Where the symbols take the items:
at | l o y n c u
nj | cz bf nt . pj md
nt | rz dj . . nj rg
hm | gg mj mh . gb th
fr | dj rg . . nm rl
nz | gb bl th cq hc td
hr | zh pc pf nm . qn
ns | pf rj gg rl qn gb
gb | ns zz hm mh fh nz
rj | fz ns lc sc fb zz
lc | md gg sc . rj mj
pf | td fz nm fr hr ns
pc | rp hr fz md . fb
fz | pj pf md rg pc rj
hb | sc mh . . mj rz
rf | cj hc bl cz . rp
fb | pc qn rj lc . cj
rz | hb cq . . cz nt
gg | nm lc rl . ns hm
mj | lc hm hb . zz cz
rg | nt fr . . md sc
sc | rg rl . . lc hb
pj | bl td nj nt rp fz
cz | mj th rz . bl nj
th | hm cz cq . nz bf
dj | cq nt . . bf fr
bf | th nj dj . td nm
nm | bf md fr . pf gg
mh | rl hb . . hm cq
rp | rf zh pj nj . pc
md | nj nm rg . fz lc
rl | fr sc . . gg mh
zz | rj gb mj hb cj bl
fh | qn cj gb hm . hc
hc | fh rf nz th . zh
cj | fb fh zz mj . rf
zh | hc rp td bf . hr
td | nz pj bf dj zh pf
qn | hr fb ns gg . fh
bl | zz nz cz rz rf pj
cq | mh rz . . th dj

The rows follow the links: the fewer symbols apart two items are, the more alike their rows tend to be.

Rows of some items; one shown again gets a slightly different row:
fb	[-342  -24 -254  200  203 -159   92  377   -6  755  869  354 -216 -159  184 -322 -383  156 -508 -230  495 -243  205 -453 -156  710   13  246  346  261  173 -619   60  466   31 -390  786 -121   72  323  151   -8 -409  209  325  530 -580  202 -246  162 -509  637 -674]
dj	[ 176 -321 -297 -138 -425  259 -189 -545 -219 -634 -158 -932  434  587    4 -114  402  143  339 -268   51   30 -135  440  395 -518  193  102 -276 -290 -350  543 -109 -376   10  336 -745  141  205  127 -248 -518  164 -259 -657 -208  129 -231  296  -17  584 -406  553]
md	[-107  -58 -770   14 -143   13  552  641 -829  304  131  564  -98  125  262  874 -184 -174 -284  161 -170 -404  305  427  321   85  107  188  479  206 -260 -163  410  265  795  -33  581   88 -511   29  656 -223  195  401  512  225  190  347 -500  225  140  194 -412]
zh	[  219  -459   305   -46   861   249  -183   464   533   -29   809 -1074   191   320  -191   -97   490   321   335   291   378  -705   -28  -437    71   170    85    22   -98  -511   379  -155  -714  -410  -152   467  -477  -190   320   -23    -3  -140  -290  -261  -800    57   -32  -360   331  -389    42  -374   443]
sc	[ -256   137  -459    75 -1076   -49   -70  -503  -598    71  -185   251  -260   128   605  -432  -364   114  -274  -790    64   396  -122   414   331   144    17   397     3   481  -615    61   663   448   192  -203   606   131  -142   370  -136  -484    15   197   589   136   -73   349  -360   560   213   457  -526]
rz	[ 240  652   65 -156 -982 -626  428 -992 -499  372 -423  279 -517 -792   58 -279 -400 -516   52  209 -687  447 -256  604 -177 -227  -72   16  148  315 -622  -31  145   30  -66 -279  354  152   24 -214 -149 -418  150  175 -249 -110  336  351  214  105  185  834   58]
pj	[ 179  294 -551 -358 -105 -234 -133  540 -796  520  484 -366 -226   99 -422  453  282 -420  -11  130 -219 -207  -41  379  152 -349  626 -405   89 -178  386 -805 -364  200  682 -632  676 -303 -282 -284  184 -497 -169 -307  163  426  301  288  636   16  -10  635 -129]
nt	[ 442  153 -629  -81 -739 -387  140 -340 -980  140   54 -391 -318  136  -82   17  137 -157  264 -347  -28  150 -186  729  236 -429  352   95  131   35 -369  -63  -48  -15  500 -550  330 -159 -229   25  -70 -986  100 -451 -156   -5  507  541  509  206  634  502  127]
hm	[  -93   133   468    22   165   225  -121  -305   296  -510 -1134    70   314   454   134   123   169  -165    54    22   282   349  -269   -58   -72  -248  -233  -221  -322    39    87   923   224  -766  -540   248  -494  -267  -153    83  -470   495    13  -582   279    92  -108  -290  -526     0    -8  -961   384]

Each walk starts at a row. The symbols on each line, taken left to right, move it on to the next item.
Each answer is a row, close to the row of the item it stands for.
start [ 153 -115  441 -189 -538 -154  -70 -977  280 -817 -522 -361  176 -282 -171 -302 -229  126  256   39 -376  272 -275   37   26 -418 -427  115 -332  -23 -603  564  192 -498 -581  543 -852  147  316 -144 -334 -127  342  260 -718 -385  167 -292  144  -69  254 -447  631]
u u u l c -> [ -362  -564  -396   154   312   379    14   376    27  -755  -135    69   490   573   285   687   172   368    97  -103    -7  -623   281   136   409  -252  -136    90   131   -51  -316   321   255   -41   229   849  -531   165   -39   267   441   408   274   547    83  -443   109  -233  -438   169   192 -1101   115]
y c y -> [-152 -531 -429  302 -178  421  -64 -418 -222 -721 -189  -93  595  359  751  240  -99  562   97 -314 -296 -277 -168  452  756 -187 -494  413    3 -154 -218  503  523 -105  203  529 -613  444   99   -6  113 -116  415  412 -296 -639  329  -66 -150  -10  661 -549   17]
start [-218  -18  605   -1  563  185 -297  -90  662 -532 -728   84  425  418 -177 -139  353  -34  109  195  111  401  -16 -294 -394 -252 -238 -348 -437 -118  769  618 -433  -60 -515 -123 -699 -180   97 -259 -637  871   12 -438  298 -272 -177 -244  -64 -384 -438 -670  302]
o u c l y -> [ 261  765  -58 -149  123 -394  224  330 -263  673 -565  535 -180 -237   31   73   52 -381 -144  -48 -226  663   84  -63 -544  -12   -7 -315  165  127  668  -48  -82  184   61 -968  693 -222 -129 -408 -231  260   21 -599  682  432  -11  318  198 -167 -622  387 -506]
o u u c n -> [  178  -366  -191  -293    82   265  -377   177   -21  -670  -195  -825   411   784  -310   358   529    -7   334    90   166  -214   -55   227   428  -546   141  -162  -443  -405  -331   159  -299  -607    14   661  -631   -98    71   161   -75  -216   219  -320  -276   -90   180  -412   -56   -37   449 -1033   571]
start [-233 -738  189  139  805  428  188  685  581 -152  813  -77  405  108  514  286  -82  659   97  340  -21 -949  251 -316  156  407 -221  287  299 -206  464 -192 -181  193   86  500 -493  305  359  -51  422  329 -254  573 -409 -433   -1 -186 -150 -330  187 -355 -157]
o o y u o -> [-376  192 -540  177 -136 -160 -280  701 -377  226  418  635 -222   68  -10   56 -203  108 -699 -381  325  184  244 -153   63  457  236 -103   -7  201  209 -638  232  793  335 -373  777   -5 -186  173   -8  179 -234  193  960   69 -267  277  -23  286 -512  467 -729]
n l c c n -> [  54 -140 -619   89 -670 -161  617   -8 -918  125   14  436 -221   -2  792  216 -177   48  -22 -390 -262  -68  -33 1074  416 -287  -95  222  666  460 -569 -161  545  354  624 -372  334  525 -140 -203  207 -244  280  299  129  -48  460  361  161  154  547  615 -475]
start [ -26 -195  881   48  965  122   73    5  897  159 -266 -184  423  -40  112 -252  126  119  205  308  236  -26  -99 -608 -309  314 -199  -81 -105 -250  740  471 -370 -227 -748  -81 -524  -27  311 -139 -403  590 -233 -523 -383  281 -353 -259 -307 -565 -365 -300  -50]
o y y l -> [-373  219 -597  117 -485   31 -140  113 -597  365 -169  636 -293  177   50   23 -244  -53 -560 -529  404  283  314 -187  230  284  -10 -205  174  243 -539 -255  676  363  301 -338  773 -161 -507  452  162 -112 -271   62 1001  306 -153  326 -706  706 -347   54 -455]
l o o l -> [ 237  497 -355 -396 -245 -319  135  364 -959  298  130 -445 -570  357 -410  487  298 -566   28   31   70 -196   77  723  224 -456  657 -202  170  -83 -347 -483  128 -286  641 -310  422 -474 -306  162  387 -644    8 -594  379  413  353  337  196  385  298  205    5]
start [-131 -139  363   80 -246  113  -35 -932  279 -447 -946 -303  293  209  694 -434  -24  275  261 -295   25  784 -397  328   -8 -506 -447  166 -292   -6  -42 1155  260 -453 -385  -79 -493   97  218  -31 -610  171   40 -444  -62 -300 -198 -136 -305  -30   97 -649  329]
c c l y -> [-479 -240 -246  242 -201  497 -562  -29  264 -864 -332  213  562  714   71  -93  135  372 -200 -456  495 -134  204 -499  233  304 -135   42 -420 -103 -338  552  490 -120 -390  852 -403  -68  -38  602 -186  463   79  289  469 -145 -219 -174 -610  352   32 -871   48]
l c o o y c -> [-421 -523 -253  125  878  317  -53  760  203 -486  442  171  717  262  119  532  129  324   75   11 -288 -794  338 -144  282  110  -61   50 -123 -215  362 -274  -86  318  333  415 -561  447   63 -219  263  430  280  650 -102 -578  219 -200   92 -375  -17 -547 -115]
start [ 132 -257   52 -222  429   85 -669  522  251 -363  435 -745  453  561 -714  179  660  -11  388  110   73 -469  -95   -4   32 -369  327 -172 -417 -644  370 -330 -639 -143  -12  193 -624  -87  243  -65  -99   35   79 -279 -337 -150  124 -381  315 -273   10 -393  537]
o n c l -> [ 290  950  326  -83 -589 -480  340 -306 -324  193 -319  361 -686 -576 -577  107 -390 -842 -274  501 -382  490  -14  143 -428 -226  212 -306  -11  335 -487 -254   85 -195   77 -197  654 -541 -265 -136  212 -210  -15   64   71  227  307  193 -102  182   65  568  351]
u c u o u -> [-455 -432 -335  237  122  509 -802  268  648 -588  107  404  684  450 -355 -250  193  428 -364 -440  277 -114  266 -617  224  201  -31 -101 -492 -265  315   60  168  229 -232  431 -333  442   96  407 -165  535  -82  566  473 -272 -492 -396 -372   88 -495 -636 -254]
start [  -28   305   -51   -78  -578  -381   555  -588  -371   466 -1065   203  -290  -267   626  -130  -109    17   321  -140  -201   873  -268   532   135  -272  -230   -17   257   320    -7   638    89   -78     8  -772   313  -238  -168    14  -339  -126   194  -522   345   374    40   299  -169   270    64   299  -236]
c y c -> [  133   773   129  -283  -373   -86   492   -12  -494   617 -1156   391  -436    16   289    -5    34  -459  -113   296    23   806   -66   306  -219  -217  -144  -239   134   256   180   379   340  -271    36  -523   610  -521  -387    26  -100    31   -24  -702   810   486    -1   199  -383   206   -40   -67  -115]
y c c u -> [ 303  686  270 -272 -474 -577  185  142 -251  335  -90  293 -581 -860 -750  115 -166 -501 -232  368 -695  286  227 -130 -741   -2  212 -263 -181  304   32 -615 -355  286  259 -460  669 -167 -156 -564   59 -134   39  365  -25   24  116  139  414 -246 -289 1016  -78]
start [ -358  -412   288   197   595   424  -558   181   811  -337   659  -126   511   337    92  -371   -54   603  -299  -112   629  -443   168 -1101   -68   535   -72   246  -185  -209   225    81   189   101  -479   567  -446   112   548   353  -239   286  -394   343   -84    31  -731  -372  -315    93  -191  -363   -43]
l y o c y c -> [-110 -269 -115  260  533 -206  612  813 -254  747  964  131 -104 -389  325  484 -368  108  -48   98   11 -738  278 -103  -73  500   48  -47  559  112  320 -638  -80  578  353 -319  531   15  -80  -81  539   32 -213  437 -258  324   92  182  179    8   96  786 -421]
l l o n -> [  33   47  656 -217 -338  255 -154 -522  501 -568 -304 -131  265 -187 -481   -1 -111 -198   84  445 -235   49   39 -263 -277 -318  -98  -88 -591 -156 -487  404  170 -542 -420  741 -597  -13  -24   -5 -181  176  338  176 -306 -166  157 -500 -147    5  131 -727  891]
